Below are the code and all the weights of a small trained network. Each question names an input and a target symbol and asks about switching units off, where a switched-off unit gives its printed mean instead of its output.

import numpy as np


def w(rows, s, z=0):
    codes = np.array(rows[::2]) - 128.0
    scale = np.full(codes.shape[1], s)
    scale[-1] = z or s
    return codes * scale


def norm(h):
    return h / np.sqrt((h * h).mean(-1, keepdims=True) + 1e-5)


def f(y):
    return y / 2 * (1 + np.tanh(0.7978845608 * (y + 0.044715 * y**3)))


def softmax(a):
    e = np.exp(a - a.max(-1, keepdims=True))
    return e / e.sum(-1, keepdims=True)


def log_softmax(a):
    a = a - a.max(-1, keepdims=True)
    return a - np.log(np.exp(a).sum(-1, keepdims=True))


def net(x, mask):
    ids = ['ΛΣΨεηξτ'.index(c) for c in x.split()]
    T = len(ids)
    res = E[ids] + P[:T]
    u = 0
    for l in range(3):
        r = norm(res)
        for j in range(2):
            rows = slice(2 * j, 2 * j + 2)
            q, k, v = (r @ M[l][rows].T for M in (Q, K, V))
            z = softmax(np.where(np.tri(T) > 0, q @ k.T / 2**0.5, -1e9)) @ v
            o = O[l][rows]
            res = res + np.where(mask[u + j], z, o[:, -1]) @ o[:, :-1]
        u += 2
        y = f(norm(res) @ A[l][:, :-1].T + A[l][:, -1])
        res = res + np.where(mask[u : u + 8], y, B[l][:, -1]) @ B[l][:, :-1]
        u += 8
    return log_softmax(norm(res)[-1] @ U[:, :-1].T + U[:, -1])


Q, K, V, O, A, B = {}, {}, {}, {}, {}, {}
E = w([
[99,164,50,116,193,169,128,121,202],'Λ',
[172,87,95,111,229,185,160,145,216],'Σ',
[172,137,27,81,171,171,148,120,169],'Ψ',
[82,190,99,247,152,110,124,190,157],'ε',
[222,173,72,187,90,117,142,211,71],'η',
[249,89,100,156,136,77,128,169,158],'ξ',
[135,57,248,207,119,95,46,145,186],'τ',
],0.014)
P = w([
[106,110,111,182,111,216,165,115,163],'0',
[139,153,105,191,89,184,110,9,127],'1',
[161,181,127,153,38,194,119,82,178],'2',
[107,76,32,164,122,143,92,135,134],'3',
[164,140,97,189,187,123,85,9,81],'4',
[145,181,134,92,59,135,129,173,194],'5',
[95,89,72,90,136,88,122,200,161],'6',
[174,232,188,95,179,86,115,28,121],'7',
[145,226,207,30,99,105,102,101,175],'8',
[86,122,103,123,177,41,23,101,118],'9',
],0.012)
Q[0] = w([
[56,7,61,112,171,103,92,240,100],'0.h0',
[134,101,101,179,254,95,67,63,29],'0.h0',
[75,56,168,92,68,112,109,89,89],'0.h1',
[187,125,81,151,108,88,29,190,223],'0.h1',
],0.013)
K[0] = w([
[156,146,119,160,175,109,93,38,82],'0.h0',
[163,203,186,114,123,148,142,102,147],'0.h0',
[117,113,129,182,109,254,151,81,131],'0.h1',
[147,161,186,96,149,57,64,119,101],'0.h1',
],0.017)
V[0] = w([
[177,165,44,66,122,173,254,158,57],'0.h0',
[216,68,184,142,82,66,172,194,107],'0.h0',
[47,208,130,154,135,175,124,161,71],'0.h1',
[198,138,140,156,73,91,172,185,17],'0.h1',
],0.0089)
O[0] = w([
[7,69,92,66,107,62,123,136,75,201],'0.h0',
[167,64,75,180,145,147,117,201,160,102],'0.h0',
[117,153,166,139,173,154,160,160,51,98],'0.h1',
[105,143,100,135,134,163,35,116,88,254],'0.h1',
],0.016,0.0061)
A[0] = w([
[118,129,202,123,104,120,77,131,56,30],'0.n0',
[235,221,160,159,153,150,119,80,162,127],'0.n1',
[193,124,96,216,170,163,64,255,177,254],'0.n2',
[167,152,134,99,204,52,100,129,137,60],'0.n3',
[166,55,217,127,105,70,66,115,132,119],'0.n4',
[112,183,140,102,192,166,199,129,87,104],'0.n5',
[151,109,91,149,32,136,44,54,165,122],'0.n6',
[101,122,90,148,63,160,60,201,115,41],'0.n7',
],0.0097,0.0032)
B[0] = w([
[59,156,163,113,161,150,125,140,112,154],'0.n0',
[154,141,149,116,105,89,6,163,165,238],'0.n1',
[133,58,103,75,69,228,122,21,154,254],'0.n2',
[71,134,99,59,138,124,127,129,158,132],'0.n3',
[32,149,179,224,145,212,116,203,128,143],'0.n4',
[128,210,164,115,109,44,109,89,90,155],'0.n5',
[97,183,90,201,118,72,190,149,137,221],'0.n6',
[112,94,87,158,171,59,152,54,120,218],'0.n7',
],0.011,0.0085)
Q[1] = w([
[58,207,83,78,63,180,92,160,153],'1.h0',
[79,115,66,103,59,45,71,1,168],'1.h0',
[151,154,131,184,136,127,177,211,145],'1.h1',
[180,78,194,161,155,139,140,113,84],'1.h1',
],0.0096)
K[1] = w([
[125,113,137,66,255,180,156,130,158],'1.h0',
[117,42,230,73,155,179,43,179,160],'1.h0',
[128,133,85,155,114,51,146,70,115],'1.h1',
[99,145,66,116,71,70,104,187,164],'1.h1',
],0.0087)
V[1] = w([
[78,40,253,171,90,93,86,109,147],'1.h0',
[131,128,97,76,194,143,133,74,181],'1.h0',
[73,96,183,218,106,135,138,113,136],'1.h1',
[104,89,189,118,211,133,129,135,111],'1.h1',
],0.0073)
O[1] = w([
[227,180,139,113,104,187,80,253,155,191],'1.h0',
[128,166,115,148,171,95,188,103,60,184],'1.h0',
[210,153,166,62,153,146,76,176,142,168],'1.h1',
[143,111,119,147,128,68,151,154,139,2],'1.h1',
],0.013,0.0024)
A[1] = w([
[70,211,151,101,168,98,165,113,117,161],'1.n0',
[87,114,66,149,138,112,106,126,82,16],'1.n1',
[200,119,158,110,175,193,174,122,180,124],'1.n2',
[182,118,82,222,126,142,42,187,134,105],'1.n3',
[240,157,27,6,147,93,83,139,79,189],'1.n4',
[86,128,115,144,171,153,110,220,203,125],'1.n5',
[147,165,122,178,204,136,2,111,49,157],'1.n6',
[99,74,91,126,186,131,197,171,69,3],'1.n7',
],0.0098,0.0041)
B[1] = w([
[224,164,85,174,109,188,152,87,117,199],'1.n0',
[169,178,94,133,178,107,152,154,152,201],'1.n1',
[203,192,143,110,199,81,83,101,81,149],'1.n2',
[135,42,134,82,66,125,194,104,171,206],'1.n3',
[55,143,212,161,133,142,189,142,198,218],'1.n4',
[116,138,109,186,117,142,193,94,128,151],'1.n5',
[85,120,129,82,93,172,200,255,171,255],'1.n6',
[95,96,98,72,123,147,20,134,94,154],'1.n7',
],0.0091)
Q[2] = w([
[111,184,88,157,126,253,96,157,121],'2.h0',
[235,163,152,225,173,199,225,135,184],'2.h0',
[149,155,70,159,120,223,56,242,152],'2.h1',
[75,109,208,201,197,129,36,138,118],'2.h1',
],0.0074)
K[2] = w([
[80,75,133,129,254,152,159,122,181],'2.h0',
[15,121,182,218,106,121,140,158,178],'2.h0',
[158,85,154,165,104,214,74,100,143],'2.h1',
[189,178,32,90,117,184,124,78,63],'2.h1',
],0.0084)
V[2] = w([
[110,116,151,86,107,109,130,123,168],'2.h0',
[59,134,151,151,162,157,110,109,168],'2.h0',
[187,142,80,2,171,117,105,154,149],'2.h1',
[118,144,123,143,127,159,134,120,108],'2.h1',
],0.0086)
O[2] = w([
[171,78,129,161,131,172,98,123,1,183],'2.h0',
[229,195,97,172,64,189,214,151,80,248],'2.h0',
[173,114,5,82,120,92,132,82,23,92],'2.h1',
[165,128,104,85,177,185,47,201,169,158],'2.h1',
],0.007,0.0015)
A[2] = w([
[153,108,209,120,199,122,208,143,56,84],'2.n0',
[106,41,84,103,207,160,48,144,83,2],'2.n1',
[157,213,188,89,147,59,89,130,113,126],'2.n2',
[10,123,137,136,117,147,95,148,148,96],'2.n3',
[36,77,134,97,130,65,170,89,71,108],'2.n4',
[80,146,120,135,106,83,133,105,137,113],'2.n5',
[182,123,173,132,165,151,114,167,92,66],'2.n6',
[90,45,118,130,157,82,177,224,148,58],'2.n7',
],0.013,0.0053)
B[2] = w([
[135,129,109,143,170,2,78,183,113,133],'2.n0',
[96,138,13,95,110,94,96,177,108,215],'2.n1',
[89,94,181,147,120,151,115,89,142,193],'2.n2',
[172,149,108,91,140,151,133,180,151,254],'2.n3',
[141,123,127,127,123,217,101,162,145,246],'2.n4',
[153,115,95,129,149,122,110,155,114,185],'2.n5',
[123,105,94,184,102,138,98,63,169,129],'2.n6',
[130,144,145,163,105,70,44,122,161,211],'2.n7',
],0.017,0.0091)
U = w([
[148,170,130,165,189,113,217,159,137,251],'Λ',
[254,154,148,113,173,143,81,119,119,97],'Σ',
[97,62,135,111,103,178,200,90,146,148],'Ψ',
[73,160,203,117,129,124,59,64,110,206],'ε',
[98,184,117,45,129,185,81,176,114,60],'η',
[68,118,81,140,89,84,59,103,171,107],'ξ',
[156,153,201,143,112,174,113,175,223,97],'τ',
],0.0072,0.0018)

Each question gives the input, a string of symbols that net reads in full, and the target symbol t.
The units are the heads (2 rows each of Q, K, V and O) and the neurons (one row each of A and B). Each row of codes is followed by its name. A weight is (code - 128) times the scale printed after its matrix; where a second scale follows, it is the last column's (O, A, B and U).
mask holds one flag per unit, layer by layer, with each layer's heads first. A switched-off unit (its flag False) gives its mean, the last column of its rows in O or B, instead of its output. The means were averaged over made-up inputs and are rounded, as every weight is.
A unit's drop is (log p(t) with every unit on - log p(t) with that unit switched off) / (log p(t) with every unit on - log p(t) with every unit switched off).
The circuit of an input: a set's keep is (log p(t) with only the set's units on - log p(t) with every unit switched off) / (log p(t) with every unit on - log p(t) with every unit switched off). Starting from the 12 units with the biggest drops (on a tie, the unit counted first), units are removed one at a time, each time the one whose removal leaves the highest keep (on an exact tie, the one counted first), for as long as the keep stays at least 0.8.
circuit, biggest first: the units of the circuit, biggest drop first
top k neurons: the k neurons with the biggest drops, biggest first
top k neurons in layer l: the k neurons of layer l with the biggest drops, biggest first
which heads matter: for each layer, one digit per head in row order, 1 if its drop is at least 0.15 and else 0, layers parted by /
input Σ Ψ Ψ, target Λ: circuit, biggest first => 0.n2, 1.h0, 0.n6
input Ψ Λ Ψ Ψ ξ ε Σ, target Ψ: circuit, biggest first => 0.h0, 0.n2, 0.n1
input Λ η η η Λ τ ξ η η, target Ψ: circuit, biggest first => 0.h0, 0.n2, 0.n1
input τ ε Ψ η ε, target η: which heads matter => 10 / 00 / 00
input Ψ η η ξ η ξ, target Ψ: circuit, biggest first => 0.n2, 2.n7, 0.n1
input ε Ψ ε Λ η ξ ξ Λ, target Ψ: top 2 neurons => 0.n2, 2.n7
input ξ Λ Σ η Λ, target Λ: top neuron in layer 0 => 0.n2
input η ξ ε ξ Σ Ψ Ψ ε η ξ, target τ: circuit, biggest first => 0.h0, 0.n4
input Ψ τ Λ Ψ η ξ Λ Λ Σ τ, target ε: which heads matter => 11 / 00 / 00
input ξ ε τ Λ η η η τ ε Λ, target Σ: which heads matter => 10 / 00 / 00
input Ψ Σ Λ, target Ψ: which heads matter => 11 / 00 / 00
input Σ ε τ η ε, target τ: which heads matter => 00 / 00 / 00
input Ψ Σ ε η Λ η Ψ, target ε: which heads matter => 10 / 00 / 00
input Λ ε η Σ η ε, target Λ: which heads matter => 10 / 00 / 00
input ε η Λ τ ε ε Ψ Λ, target τ: top 2 neurons in layer 0 => 0.n2, 0.n1
input ε Ψ τ Ψ Σ ε ε Σ ε, target ε: circuit, biggest first => 0.h1, 2.n2, 0.n5
input Σ ξ ξ ξ Λ η τ, target ε: top 2 neurons in layer 2 => 2.n2, 2.n4
input ε ε Σ ε η ξ η Λ η Λ, target ε: top 2 neurons in layer 2 => 2.n2, 2.n1
input η τ ξ ξ Ψ η η ε Λ Σ, target ε: top neuron => 2.n2
input τ η ε Σ η Ψ, target Λ: which heads matter => 00 / 00 / 00
input Λ η Σ η ε ε Λ, target ε: circuit, biggest first => 0.h1, 0.n5, 2.n2, 0.h0
input Λ ε ε ε, target τ: top 2 neurons => 1.n6, 0.n1
input η Λ ξ η Σ ε Σ, target ε: circuit, biggest first => 0.h0, 0.n5, 0.h1, 2.n2
input Σ η Σ τ Σ η, target Σ: circuit, biggest first => 0.h0
input Ψ ξ ε ε ε η ε ξ, target ξ: which heads matter => 11 / 00 / 00
input Σ Ψ Ψ Σ, target Ψ: top 2 neurons in layer 1 => 1.n0, 1.n6
input τ ξ η, target Σ: top 2 neurons => 1.n2, 0.n2
input Λ η ξ, target ε: top 2 neurons => 1.n6, 2.n1
input τ Λ ε Λ ε η τ, target τ: circuit, biggest first => 0.h0, 0.h1
